Here is a tiny trained network, its code and every weight. The questions are about switching its units off for an input and a target symbol, where a switched-off unit gives its printed mean instead of its output.

import numpy as np


def w(rows, s, z=0):
    codes = np.array(rows[::2]) - 128.0
    scale = np.full(codes.shape[1], s)
    scale[-1] = z or s
    return codes * scale


def softmax(a):
    e = np.exp(a - a.max(-1, keepdims=True))
    return e / e.sum(-1, keepdims=True)


def log_softmax(a):
    a = a - a.max(-1, keepdims=True)
    return a - np.log(np.exp(a).sum(-1, keepdims=True))


def net(x, mask):
    ids = ['αβγδεζηθλξπτφψ'.index(c) for c in x.split()]
    T = len(ids)
    res = E[ids] + P[:T]
    u = 0
    for l in range(3):
        r = res
        for j in range(2):
            rows = slice(3 * j, 3 * j + 3)
            q, k, v = (r @ M[l][rows].T for M in (Q, K, V))
            z = softmax(np.where(np.tri(T) > 0, q @ k.T / 3**0.5, -1e9)) @ v
            o = O[l][rows]
            res = res + np.where(mask[u + j], z, o[:, -1]) @ o[:, :-1]
        u += 2
    return log_softmax(res[-1] @ U[:, :-1].T + U[:, -1])


Q, K, V, O = {}, {}, {}, {}
E = w([
[127,100,194,90,229,43,54,188,253],'α',
[70,199,179,163,140,181,157,130,114],'β',
[156,137,31,135,125,160,96,101,190],'γ',
[99,206,161,123,97,129,50,76,139],'δ',
[101,122,124,155,111,239,154,107,132],'ε',
[113,126,192,182,67,138,239,118,145],'ζ',
[233,163,105,85,90,74,123,124,130],'η',
[136,207,220,132,71,67,102,95,113],'θ',
[146,51,59,247,82,169,142,114,101],'λ',
[86,166,109,144,115,182,100,86,183],'ξ',
[222,106,67,126,141,183,142,154,118],'π',
[187,222,146,104,150,104,43,134,78],'τ',
[213,153,179,112,125,136,231,184,74],'φ',
[150,185,82,71,108,132,34,81,162],'ψ',
],0.018)
P = w([
[178,105,206,128,252,139,190,21,132],'0',
[153,196,179,116,129,154,190,159,167],'1',
[141,183,161,125,121,148,170,160,166],'2',
[134,171,149,144,122,145,147,158,168],'3',
[124,163,133,154,116,140,130,155,161],'4',
[117,154,122,160,117,139,113,159,156],'5',
[110,147,110,172,110,130,96,155,154],'6',
[103,138,99,184,110,125,75,157,154],'7',
[97,132,85,201,111,122,55,161,145],'8',
[88,120,69,216,97,115,30,165,146],'9',
],0.014)
Q[0] = w([
[133,111,110,137,152,108,139,134,116],'L0H0',
[132,97,148,110,88,75,148,115,111],'L0H0',
[113,104,119,117,103,136,142,116,99],'L0H0',
[252,121,90,118,127,98,125,156,97],'L0H1',
[129,184,135,82,185,115,49,110,194],'L0H1',
[100,146,187,134,123,60,127,146,83],'L0H1',
],0.018)
K[0] = w([
[150,117,111,128,131,125,138,114,115],'L0H0',
[170,169,129,169,102,144,142,77,99],'L0H0',
[117,82,116,157,116,153,135,123,99],'L0H0',
[246,106,102,100,113,74,128,151,99],'L0H1',
[125,202,118,85,171,107,52,109,174],'L0H1',
[98,158,233,134,120,24,103,149,57],'L0H1',
],0.014)
V[0] = w([
[113,90,149,101,218,51,158,157,158],'L0H0',
[118,146,151,100,190,124,123,111,222],'L0H0',
[42,96,64,121,128,25,130,135,143],'L0H0',
[72,85,47,158,165,121,40,145,179],'L0H1',
[102,178,157,186,247,185,156,101,182],'L0H1',
[114,104,3,192,61,143,8,148,108],'L0H1',
],0.0055)
O[0] = w([
[59,116,160,49,50,142,125,111,5,120],'L0H0',
[122,74,131,148,49,96,206,139,44,252],'L0H0',
[75,95,136,71,156,161,93,179,67,3],'L0H0',
[206,137,133,98,142,48,193,143,72,106],'L0H1',
[68,141,178,195,82,2,92,120,126,242],'L0H1',
[115,154,247,107,61,133,172,127,133,144],'L0H1',
],0.0065,0.0049)
Q[1] = w([
[80,93,132,129,121,113,78,169,134],'L1H0',
[153,70,96,200,100,163,38,70,95],'L1H0',
[117,122,142,158,84,134,116,184,170],'L1H0',
[112,173,230,75,122,113,232,137,122],'L1H1',
[100,86,19,164,113,114,6,122,134],'L1H1',
[93,104,36,160,121,104,80,106,131],'L1H1',
],0.011)
K[1] = w([
[95,99,205,89,144,107,154,122,91],'L1H0',
[126,87,155,138,206,92,81,164,206],'L1H0',
[85,109,143,82,102,124,126,189,99],'L1H0',
[120,71,154,101,239,72,137,76,125],'L1H1',
[112,245,123,139,4,188,111,233,165],'L1H1',
[113,168,105,147,52,172,122,190,180],'L1H1',
],0.013)
V[1] = w([
[157,163,141,183,81,172,149,92,156],'L1H0',
[134,172,122,162,48,142,108,135,58],'L1H0',
[122,105,140,116,133,162,134,43,41],'L1H0',
[126,138,142,123,143,168,165,60,122],'L1H1',
[128,114,150,99,159,110,171,1,62],'L1H1',
[125,187,125,117,48,141,139,197,154],'L1H1',
],0.0072)
O[1] = w([
[205,145,71,33,122,32,134,128,42,209],'L1H0',
[55,62,8,92,59,27,179,86,168,161],'L1H0',
[107,213,74,108,6,129,178,251,139,61],'L1H0',
[156,182,200,32,117,182,205,138,76,198],'L1H1',
[198,253,188,85,187,222,210,166,173,254],'L1H1',
[73,73,103,139,164,112,114,36,19,13],'L1H1',
],0.0053,0.0086)
Q[2] = w([
[198,125,119,131,119,140,166,181,70],'L2H0',
[111,119,144,197,74,137,202,117,126],'L2H0',
[174,246,103,152,26,135,125,155,140],'L2H0',
[124,200,183,75,87,67,89,98,123],'L2H1',
[44,93,119,159,145,176,143,178,55],'L2H1',
[91,158,174,181,145,106,156,77,166],'L2H1',
],0.011)
K[2] = w([
[193,69,132,96,152,154,185,254,105],'L2H0',
[68,43,135,164,110,91,183,196,145],'L2H0',
[102,71,198,89,110,43,96,224,198],'L2H0',
[50,127,252,36,144,19,60,196,133],'L2H1',
[57,171,68,163,85,221,115,106,7],'L2H1',
[53,182,196,222,112,133,158,96,217],'L2H1',
],0.0074)
V[2] = w([
[233,138,36,184,84,96,123,221,141],'L2H0',
[153,145,185,16,183,143,97,135,20],'L2H0',
[163,39,158,147,126,167,204,165,54],'L2H0',
[88,221,109,188,51,154,206,182,101],'L2H1',
[11,85,199,86,103,135,78,121,63],'L2H1',
[112,104,181,77,140,179,202,253,150],'L2H1',
],0.0054)
O[2] = w([
[53,165,235,99,160,54,169,37,126,177],'L2H0',
[57,56,106,245,132,149,135,104,193,104],'L2H0',
[118,230,98,88,89,89,51,114,194,95],'L2H0',
[145,3,147,84,227,95,48,97,152,214],'L2H1',
[229,170,93,110,169,125,162,40,158,4],'L2H1',
[154,138,71,174,117,142,76,42,78,189],'L2H1',
],0.0065,0.013)
U = w([
[135,165,199,117,169,89,206,154,128,253],'α',
[3,57,92,133,112,45,104,104,49,228],'β',
[119,117,82,178,90,79,193,137,90,83],'γ',
[32,185,132,172,71,120,73,128,94,28],'δ',
[125,86,131,102,120,143,105,75,118,74],'ε',
[53,101,100,168,88,80,104,135,230,62],'ζ',
[195,134,56,152,147,52,110,106,147,108],'η',
[113,188,88,204,103,68,63,92,171,55],'θ',
[173,67,147,218,71,92,105,177,125,2],'λ',
[8,143,112,184,58,103,171,136,100,53],'ξ',
[186,55,118,105,117,104,115,204,53,55],'π',
[135,179,117,172,111,101,73,189,12,32],'τ',
[109,112,67,149,119,96,93,249,112,104],'φ',
[105,147,85,93,77,94,84,133,111,83],'ψ',
],0.0056,0.0067)

Each question gives the input, a string of symbols that net reads in full, and the target symbol t.
The units are the heads (3 rows each of Q, K, V and O). Each row of codes is followed by its name. A weight is (code - 128) times the scale printed after its matrix; where a second scale follows, it is the last column's (O and U).
mask holds one flag per head, layer by layer. A switched-off head (its flag False) gives its mean, the last column of its rows in O, instead of its output. The means were averaged over made-up inputs and are rounded, as every weight is.
A unit's drop is (log p(t) with every unit on - log p(t) with that unit switched off) / (log p(t) with every unit on - log p(t) with every unit switched off).
The circuit of an input: a set's keep is (log p(t) with only the set's units on - log p(t) with every unit switched off) / (log p(t) with every unit on - log p(t) with every unit switched off). Starting from all 6 units, units are removed one at a time, each time the one whose removal leaves the highest keep (on an exact tie, the one counted first), for as long as the keep stays at least 0.8.
units of the circuit, in order: the units of the circuit, biggest drop first
most important unit: the unit with the biggest drop
heads that matter: for each layer, one digit per head in row order, 1 if its drop is at least 0.15 and else 0, layers parted by /
drop when u is switched off: that unit's drop, to one decimal
input ζ ζ π δ ε τ ξ δ τ, target β: units of the circuit, in order : [L1H1]
input η α ξ, target ξ: units of the circuit, in order : [L0H0; L1H0]
input τ β β φ ζ π θ λ β α, target α: units of the circuit, in order : [L0H1; L0H0; L1H1; L2H0]
input δ ξ ζ ε λ δ, target β: heads that matter : 00 / 11 / 00
input δ λ ζ λ ζ ε φ ε λ β, target α: heads that matter : 01 / 00 / 00
input τ α λ θ δ ξ α θ π η, target α: heads that matter : 01 / 11 / 10
input γ α ζ π λ λ, target λ: heads that matter : 11 / 10 / 10
input λ φ β η π ψ, target α: units of the circuit, in order : [L0H1; L1H1]
input θ α θ ε β γ, target γ: units of the circuit, in order : [L0H1; L0H0; L2H1; L1H0]
input π ζ ψ γ θ φ θ, target β: units of the circuit, in order : [L0H1; L1H1]
input τ π λ γ α λ ξ φ θ ζ, target ζ: heads that matter : 11 / 00 / 10
input α δ ψ τ θ τ θ λ, target λ: units of the circuit, in order : [L1H0; L2H0]
input φ τ ψ φ δ τ γ γ, target β: heads that matter : 10 / 01 / 00
input γ λ ε ε, target β: units of the circuit, in order : [L0H1; L1H1; L0H0]
input τ τ τ, target β: units of the circuit, in order : [L0H1; L1H1]
input τ θ γ ζ λ τ α θ δ φ, target φ: units of the circuit, in order : [L0H0; L1H0; L2H0]
input θ η π η θ λ π θ ψ ζ, target α: heads that matter : 01 / 00 / 10
input β λ α δ α λ φ θ π, target α: units of the circuit, in order : [L0H1]
input α ξ ζ ζ α λ θ ε, target α: heads that matter : 11 / 11 / 10
input β θ ζ λ γ, target α: heads that matter : 01 / 00 / 10
input β α π, target π: heads that matter : 11 / 10 / 01
input δ θ φ ζ ε ξ, target α: heads that matter : 01 / 00 / 00
input ψ τ θ φ η δ ζ ε θ, target β: heads that matter : 00 / 01 / 00
input τ ξ ψ ξ, target β: heads that matter : 00 / 01 / 00
input τ β θ β, target β: heads that matter : 01 / 01 / 00
input λ θ ε λ λ ζ α γ η, target η: heads that matter : 11 / 10 / 11
input θ λ α ε τ, target τ: most important unit : L0H0
input ξ ε ζ δ η ε ζ η θ ξ, target β: units of the circuit, in order : [L1H1]
input τ η δ ε λ ξ θ ξ ε, target β: drop when L2H0 is switched off : -0.1
input β ψ π β ψ π λ β β ε, target α: drop when L1H1 is switched off : 0.1
